Here is a tiny trained network, its code and every weight. The questions are about switching its units off for an input and a target symbol, where a switched-off unit gives its printed mean instead of its output.

import numpy as np


def w(rows, s, z=0):
    codes = np.array(rows[::2]) - 128.0
    scale = np.full(codes.shape[1], s)
    scale[-1] = z or s
    return codes * scale


def norm(h):
    return h / np.sqrt((h * h).mean(-1, keepdims=True) + 1e-5)


def f(y):
    return np.maximum(y, 0)


def softmax(a):
    e = np.exp(a - a.max(-1, keepdims=True))
    return e / e.sum(-1, keepdims=True)


def log_softmax(a):
    a = a - a.max(-1, keepdims=True)
    return a - np.log(np.exp(a).sum(-1, keepdims=True))


def net(x, mask):
    ids = ['ΓΘΠβεζσ'.index(c) for c in x.split()]
    T = len(ids)
    res = E[ids] + P[:T]
    r = norm(res)
    for j in range(3):
        rows = slice(4 * j, 4 * j + 4)
        q, k, v = (r @ M[0][rows].T for M in (Q, K, V))
        z = softmax(np.where(np.tri(T) > 0, q @ k.T / 4**0.5, -1e9)) @ v
        o = O[0][rows]
        res = res + np.where(mask[j], z, o[:, -1]) @ o[:, :-1]
    y = f(norm(res) @ A[0][:, :-1].T + A[0][:, -1])
    res = res + np.where(mask[3:7], y, B[0][:, -1]) @ B[0][:, :-1]
    return log_softmax(norm(res)[-1] @ U[:, :-1].T + U[:, -1])


Q, K, V, O, A, B = {}, {}, {}, {}, {}, {}
E = w([
[107,164,208,33],'Γ',
[70,111,60,172],'Θ',
[203,60,142,126],'Π',
[50,99,120,106],'β',
[104,255,82,93],'ε',
[56,104,122,103],'ζ',
[51,98,119,107],'σ',
],0.013)
P = w([
[145,151,88,28],'0',
[125,76,140,101],'1',
[161,105,74,106],'2',
[110,134,161,75],'3',
[122,41,158,159],'4',
[156,231,72,67],'5',
[141,88,144,199],'6',
[129,75,82,63],'7',
[107,67,191,190],'8',
[100,165,193,147],'9',
[147,212,156,219],'10',
[110,246,111,100],'11',
[88,95,138,126],'12',
[122,151,29,43],'13',
],0.011)
Q[0] = w([
[113,95,189,175],'H0',
[7,164,128,129],'H0',
[101,158,152,120],'H0',
[149,187,155,194],'H0',
[39,109,128,105],'H1',
[163,61,133,119],'H1',
[103,164,114,152],'H1',
[66,194,220,201],'H1',
[96,149,154,145],'H2',
[94,168,186,187],'H2',
[36,192,98,82],'H2',
[89,101,141,125],'H2',
],0.019)
K[0] = w([
[212,83,147,211],'H0',
[77,210,239,176],'H0',
[54,122,139,157],'H0',
[102,63,201,152],'H0',
[161,175,161,208],'H1',
[152,111,11,121],'H1',
[132,103,203,159],'H1',
[96,63,189,225],'H1',
[98,129,147,183],'H2',
[117,48,210,226],'H2',
[4,177,126,161],'H2',
[115,164,66,168],'H2',
],0.015)
V[0] = w([
[213,163,207,122],'H0',
[167,195,172,57],'H0',
[184,197,41,197],'H0',
[69,108,250,176],'H0',
[209,121,118,145],'H1',
[156,143,191,71],'H1',
[51,166,102,87],'H1',
[162,140,96,122],'H1',
[44,139,66,65],'H2',
[26,141,250,71],'H2',
[200,176,162,78],'H2',
[86,167,44,211],'H2',
],0.015)
O[0] = w([
[150,70,214,82,112],'H0',
[97,129,171,82,202],'H0',
[157,179,191,191,20],'H0',
[91,47,118,146,149],'H0',
[202,113,112,82,63],'H1',
[151,122,172,137,164],'H1',
[81,144,127,225,201],'H1',
[179,118,102,128,106],'H1',
[114,54,64,140,255],'H2',
[144,64,17,227,213],'H2',
[156,79,153,123,75],'H2',
[81,137,111,8,147],'H2',
],0.015,0.011)
A[0] = w([
[231,215,217,255,250],'N0',
[170,22,176,204,110],'N1',
[189,75,10,31,254],'N2',
[78,103,111,135,246],'N3',
],0.016,0.0017)
B[0] = w([
[98,230,232,215,172],'N0',
[101,180,148,20,209],'N1',
[248,172,160,131,247],'N2',
[66,93,198,113,247],'N3',
],0.018,0.011)
U = w([
[48,160,237,197,253],'Γ',
[165,119,117,95,193],'Θ',
[44,1,215,112,153],'Π',
[58,94,75,179,83],'β',
[19,227,62,39,44],'ε',
[70,103,109,168,13],'ζ',
[72,106,95,164,59],'σ',
],0.0081,0.0022)

Each question gives the input, a string of symbols that net reads in full, and the target symbol t.
The units are the heads (4 rows each of Q, K, V and O) and the neurons (one row each of A and B). Each row of codes is followed by its name. A weight is (code - 128) times the scale printed after its matrix; where a second scale follows, it is the last column's (O, A, B and U).
mask holds one flag per unit, heads first, then neurons. A switched-off unit (its flag False) gives its mean, the last column of its rows in O or B, instead of its output. The means were averaged over made-up inputs and are rounded, as every weight is.
A unit's drop is (log p(t) with every unit on - log p(t) with that unit switched off) / (log p(t) with every unit on - log p(t) with every unit switched off).
The circuit of an input: a set's keep is (log p(t) with only the set's units on - log p(t) with every unit switched off) / (log p(t) with every unit on - log p(t) with every unit switched off). Starting from all 7 units, units are removed one at a time, each time the one whose removal leaves the highest keep (on an exact tie, the one counted first), for as long as the keep stays at least 0.8.
circuit, biggest first: the units of the circuit, biggest drop first
unit that matters most: the unit with the biggest drop
top k neurons: the k neurons with the biggest drops, biggest first
which heads matter: for each layer, one digit per head in row order, 1 if its drop is at least 0.15 and else 0, layers parted by /
drop when u is switched off: that unit's drop, to one decimal
input ζ ε ε Γ Γ ε Θ ε ζ, target ε: which heads matter -> 011
input Θ ε Γ Θ β Π β Θ ε Γ Γ β Θ ε, target β: unit that matters most -> N1
input ε ε Θ, target Γ: which heads matter -> 110
input Γ β ε Θ Γ Π Γ ζ Γ Π Γ, target Π: which heads matter -> 100
input σ Γ Γ β Π Π β ζ, target Θ: which heads matter -> 010
input Θ Θ ε Γ Γ β, target Π: which heads matter -> 011
input Π Π Γ Γ Γ ζ Γ ε Π σ Θ Γ σ β, target Π: circuit, biggest first -> (H2 H0 N1)
input Π Π Γ ζ Π ε β, target Θ: circuit, biggest first -> (H1 N2)
input ζ Γ σ Π β Γ Γ Θ Γ β Γ Π ε Θ, target Θ: circuit, biggest first -> (H1 N2)
input β ε Θ Π ζ σ, target Θ: which heads matter -> 011
input β Γ β ε Γ ε Θ β β Γ ζ Γ Γ Θ, target Π: top 2 neurons -> (N0 N3)
input σ Γ Θ Γ Γ, target ε: which heads matter -> 111
input ε Γ ε Γ Γ ζ Π Π Π, target Γ: which heads matter -> 001
input Π β Θ Γ Π σ, target Π: circuit, biggest first -> (H1 H2 N2)
input Γ Π Γ Θ Γ Γ Γ σ Π σ Γ Π Θ Γ, target Θ: circuit, biggest first -> (N2 H1)
input β ε Θ Γ Θ ε ζ Γ, target Γ: circuit, biggest first -> (H0)
input Γ Γ β Γ β Γ Γ ε β Π Γ Γ β Θ, target Π: which heads matter -> 000
input β Γ Π Γ Γ Γ, target Π: which heads matter -> 110
input ε Γ Γ, target Γ: which heads matter -> 100
input Θ Θ σ Γ σ ε Γ Θ Θ Γ Θ ζ, target Π: top neuron -> (N1)
input β Θ Π Γ Θ β σ, target ε: which heads matter -> 011
input Γ Γ Π β Θ Γ, target β: which heads matter -> 001
input β Γ ζ Γ Θ Θ Γ Θ, target ε: which heads matter -> 101
input Θ Γ Π Γ Γ ε Γ Θ, target Γ: drop when H1 is switched off -> 0.1
input σ Γ ε Γ Γ Γ Π Γ Γ Γ Γ ζ, target Π: drop when H0 is switched off -> 0.6
input Γ Γ ε β Π Γ, target β: drop when H2 is switched off -> 1.1
input Θ Π Γ Θ Θ Γ Π β Π Γ, target Θ: circuit, biggest first -> (H1)
input Θ ζ Θ Γ Θ, target ε: drop when H1 is switched off -> 0.2
